Below are the code and all the weights of a small trained network. Each question names an input and a target symbol and asks about switching units off, where a switched-off unit gives its printed mean instead of its output.

import numpy as np


def w(rows, s, z=0):
    codes = np.array(rows[::2]) - 128.0
    scale = np.full(codes.shape[1], s)
    scale[-1] = z or s
    return codes * scale


def softmax(a):
    e = np.exp(a - a.max(-1, keepdims=True))
    return e / e.sum(-1, keepdims=True)


def log_softmax(a):
    a = a - a.max(-1, keepdims=True)
    return a - np.log(np.exp(a).sum(-1, keepdims=True))


def net(x, mask):
    ids = ['ΛΞΠΨβδεζσω'.index(c) for c in x.split()]
    T = len(ids)
    res = E[ids] + P[:T]
    u = 0
    for l in range(3):
        r = res
        for j in range(2):
            rows = slice(2 * j, 2 * j + 2)
            q, k, v = (r @ M[l][rows].T for M in (Q, K, V))
            z = softmax(np.where(np.tri(T) > 0, q @ k.T / 2**0.5, -1e9)) @ v
            o = O[l][rows]
            res = res + np.where(mask[u + j], z, o[:, -1]) @ o[:, :-1]
        u += 2
    return log_softmax(res[-1] @ U[:, :-1].T + U[:, -1])


Q, K, V, O = {}, {}, {}, {}
E = w([
[164,185,132,150,98,141,142,197,205,165,108,141],'Λ',
[85,221,157,180,128,114,54,122,50,159,158,132],'Ξ',
[135,148,89,79,137,160,64,162,102,138,140,114],'Π',
[69,99,118,191,110,139,165,142,145,139,182,97],'Ψ',
[132,131,124,160,56,192,134,84,125,125,98,112],'β',
[120,190,81,112,112,82,175,181,140,152,133,180],'δ',
[145,95,59,195,161,109,42,109,115,209,126,174],'ε',
[124,112,88,161,129,139,90,183,55,45,93,100],'ζ',
[162,100,131,185,157,92,190,144,9,175,96,117],'σ',
[229,184,124,126,109,108,132,95,177,86,180,141],'ω',
],0.015)
P = w([
[130,52,209,33,52,182,86,138,207,117,144,183],'0',
[118,253,43,154,196,120,207,164,153,235,125,176],'1',
[126,211,50,187,114,116,194,162,62,220,170,111],'2',
[113,205,30,182,105,127,166,174,72,217,178,114],'3',
[145,152,87,148,138,108,109,83,168,71,99,161],'4',
[126,133,77,144,113,91,85,119,142,87,96,127],'5',
[156,148,96,142,81,115,101,112,138,119,144,126],'6',
[148,151,102,145,62,118,102,143,148,144,146,150],'7',
[143,139,94,137,50,167,81,162,183,160,193,148],'8',
[135,203,49,169,140,82,117,154,121,166,146,141],'9',
[129,190,68,178,127,79,120,144,74,141,138,111],'10',
[128,188,68,194,107,66,139,148,58,171,150,90],'11',
],0.0064)
Q[0] = w([
[110,147,111,169,64,147,112,113,79,131,146,25],'0.h1',
[107,34,255,21,177,179,141,29,158,141,58,160],'0.h1',
[137,149,72,181,94,217,198,153,114,103,162,65],'0.h2',
[208,141,8,205,61,102,110,224,76,177,225,110],'0.h2',
],0.0049)
K[0] = w([
[145,126,174,99,128,112,79,114,111,181,188,146],'0.h1',
[146,250,33,173,170,151,161,166,63,59,8,126],'0.h1',
[142,98,201,62,106,171,68,191,132,95,109,140],'0.h2',
[98,3,250,112,81,110,126,159,181,141,153,119],'0.h2',
],0.0053)
V[0] = w([
[50,132,108,204,74,191,111,149,168,169,164,175],'0.h1',
[169,158,97,187,164,79,253,148,111,87,235,154],'0.h1',
[151,225,88,79,176,135,77,199,140,93,80,172],'0.h2',
[85,119,112,118,165,160,115,232,152,92,195,105],'0.h2',
],0.0064)
O[0] = w([
[156,184,111,141,15,152,148,104,106,161,56,103,255],'0.h1',
[57,140,118,144,254,95,152,76,165,187,120,119,116],'0.h1',
[174,36,116,143,100,47,113,185,130,220,152,64,149],'0.h2',
[210,134,109,61,135,43,140,11,132,157,82,81,148],'0.h2',
],0.0083,0.0045)
Q[1] = w([
[71,85,231,81,184,81,118,120,181,107,124,178],'1.h1',
[126,103,151,156,127,37,98,44,161,104,122,115],'1.h1',
[46,105,167,84,180,174,189,136,173,108,146,121],'1.h2',
[63,27,253,23,190,99,124,93,125,56,154,173],'1.h2',
],0.0056)
K[1] = w([
[51,134,62,210,255,105,184,127,133,131,124,62],'1.h1',
[27,228,22,191,72,148,176,216,145,223,106,140],'1.h1',
[23,128,126,167,138,129,77,168,34,219,93,123],'1.h2',
[55,236,41,250,237,69,146,120,70,240,183,84],'1.h2',
],0.0044)
V[1] = w([
[39,171,200,160,107,160,240,190,150,135,2,99],'1.h1',
[145,167,208,93,129,156,128,133,35,73,143,46],'1.h1',
[159,176,209,118,79,149,135,163,188,115,213,184],'1.h2',
[132,170,8,169,158,100,105,47,175,235,177,141],'1.h2',
],0.0052)
O[1] = w([
[147,135,139,110,189,195,84,190,70,172,80,121,107],'1.h1',
[232,202,192,214,173,77,46,58,125,151,174,106,151],'1.h1',
[2,129,160,97,206,102,119,117,94,94,146,69,253],'1.h2',
[107,152,121,159,61,122,245,130,93,145,118,75,6],'1.h2',
],0.0067,0.0054)
Q[2] = w([
[147,124,87,171,140,144,130,126,117,76,109,29],'2.h1',
[131,187,86,207,87,167,123,137,80,162,233,99],'2.h1',
[157,56,218,76,177,193,107,131,194,67,118,98],'2.h2',
[112,98,211,105,199,108,113,254,139,120,73,146],'2.h2',
],0.0046)
K[2] = w([
[137,91,159,101,155,86,47,105,90,172,208,219],'2.h1',
[128,55,222,69,63,174,44,152,106,73,87,196],'2.h1',
[140,182,2,198,81,164,146,85,119,221,88,59],'2.h2',
[186,107,52,168,213,163,167,16,138,126,99,69],'2.h2',
],0.0041)
V[2] = w([
[154,42,8,123,147,193,108,127,131,60,91,156],'2.h1',
[150,138,126,115,229,134,89,158,109,246,156,235],'2.h1',
[99,163,193,237,141,146,126,97,119,68,209,194],'2.h2',
[119,146,90,183,55,113,140,253,101,181,148,140],'2.h2',
],0.0052)
O[2] = w([
[92,140,19,133,156,115,108,87,85,79,221,202,109],'2.h1',
[57,115,192,63,31,51,123,109,79,212,134,193,96],'2.h1',
[71,116,132,174,79,96,155,232,214,74,48,110,111],'2.h2',
[174,115,185,81,184,123,167,254,106,101,127,166,251],'2.h2',
],0.007,0.0015)
U = w([
[199,127,179,162,112,134,118,193,175,156,42,77,1],'Λ',
[77,180,234,148,168,153,94,110,97,74,147,178,131],'Ξ',
[132,102,147,5,166,183,125,115,86,147,144,50,150],'Π',
[37,105,100,135,198,140,180,91,183,77,141,27,196],'Ψ',
[136,181,101,107,103,232,166,16,104,88,22,118,127],'β',
[75,148,102,76,19,89,203,124,86,64,108,242,98],'δ',
[167,76,65,156,83,99,100,64,117,136,134,162,106],'ε',
[165,130,90,195,179,198,133,185,91,2,116,156,139],'ζ',
[181,84,204,109,212,185,197,112,57,139,125,151,221],'σ',
[199,138,142,162,172,78,139,52,158,52,170,110,178],'ω',
],0.0042,0.0027)

Each question gives the input, a string of symbols that net reads in full, and the target symbol t.
The units are the heads (2 rows each of Q, K, V and O). Each row of codes is followed by its name. A weight is (code - 128) times the scale printed after its matrix; where a second scale follows, it is the last column's (O and U).
mask holds one flag per head, layer by layer. A switched-off head (its flag False) gives its mean, the last column of its rows in O, instead of its output. The means were averaged over made-up inputs and are rounded, as every weight is.
A unit's drop is (log p(t) with every unit on - log p(t) with that unit switched off) / (log p(t) with every unit on - log p(t) with every unit switched off).
The circuit of an input: a set's keep is (log p(t) with only the set's units on - log p(t) with every unit switched off) / (log p(t) with every unit on - log p(t) with every unit switched off). Starting from all 6 units, units are removed one at a time, each time the one whose removal leaves the highest keep (on an exact tie, the one counted first), for as long as the keep stays at least 0.8.
circuit, biggest first: the units of the circuit, biggest drop first
most important unit: the unit with the biggest drop
which heads matter: for each layer, one digit per head in row order, 1 if its drop is at least 0.15 and else 0, layers parted by /
drop of u: that unit's drop, to one decimal
input ω δ ε δ, target Ψ: circuit, biggest first -> 1.h2, 0.h1, 2.h2
input ω ω β ω ω Λ ε β Π β, target Ψ: circuit, biggest first -> 1.h2, 1.h1, 0.h1, 2.h1
input β σ β β Λ, target Ξ: which heads matter -> 11 / 11 / 10
input β Λ σ ε Ψ β δ Ξ σ ω Ψ Ψ, target Ξ: circuit, biggest first -> 0.h2, 1.h2, 0.h1, 1.h1
input Π ω ω Ξ, target ω: most important unit -> 1.h1
input Ξ ζ σ, target Λ: circuit, biggest first -> 2.h1, 1.h1, 2.h2, 0.h1
input Ψ δ ζ, target β: circuit, biggest first -> 0.h2, 0.h1
input Ψ ζ Ψ ε β σ, target β: circuit, biggest first -> 0.h2, 0.h1, 2.h2
input Ψ Π ζ Π Π Π Λ ω Ψ Ψ ε Ξ, target β: circuit, biggest first -> 0.h2, 0.h1, 1.h2
input Ψ ζ ε ω, target β: which heads matter -> 11 / 00 / 00
input Ξ Π ω, target Λ: which heads matter -> 00 / 10 / 11
input Ψ Ξ Ψ Ξ Ψ Ψ ζ β ζ Π Ψ δ, target β: which heads matter -> 11 / 00 / 00
input Π ζ σ, target ω: circuit, biggest first -> 1.h1, 0.h1, 0.h2, 2.h1
input ω Π ε Ψ ζ σ β δ Ψ ζ ω Λ, target Ψ: which heads matter -> 10 / 11 / 00
input Ψ β ω, target β: circuit, biggest first -> 0.h2, 0.h1, 2.h2
input ε β ω, target ζ: most important unit -> 2.h1
input ε Ξ Π, target ζ: which heads matter -> 10 / 11 / 11
input σ Ψ ζ ε ζ ω, target δ: which heads matter -> 01 / 11 / 10
input Π Ψ ω Λ, target ω: which heads matter -> 11 / 10 / 00
input ω δ β ε, target Ψ: most important unit -> 1.h2
input Ξ ω Π, target Λ: drop of 1.h1 -> 0.3
input ω σ Λ Ψ, target Ψ: drop of 1.h2 -> 0.3
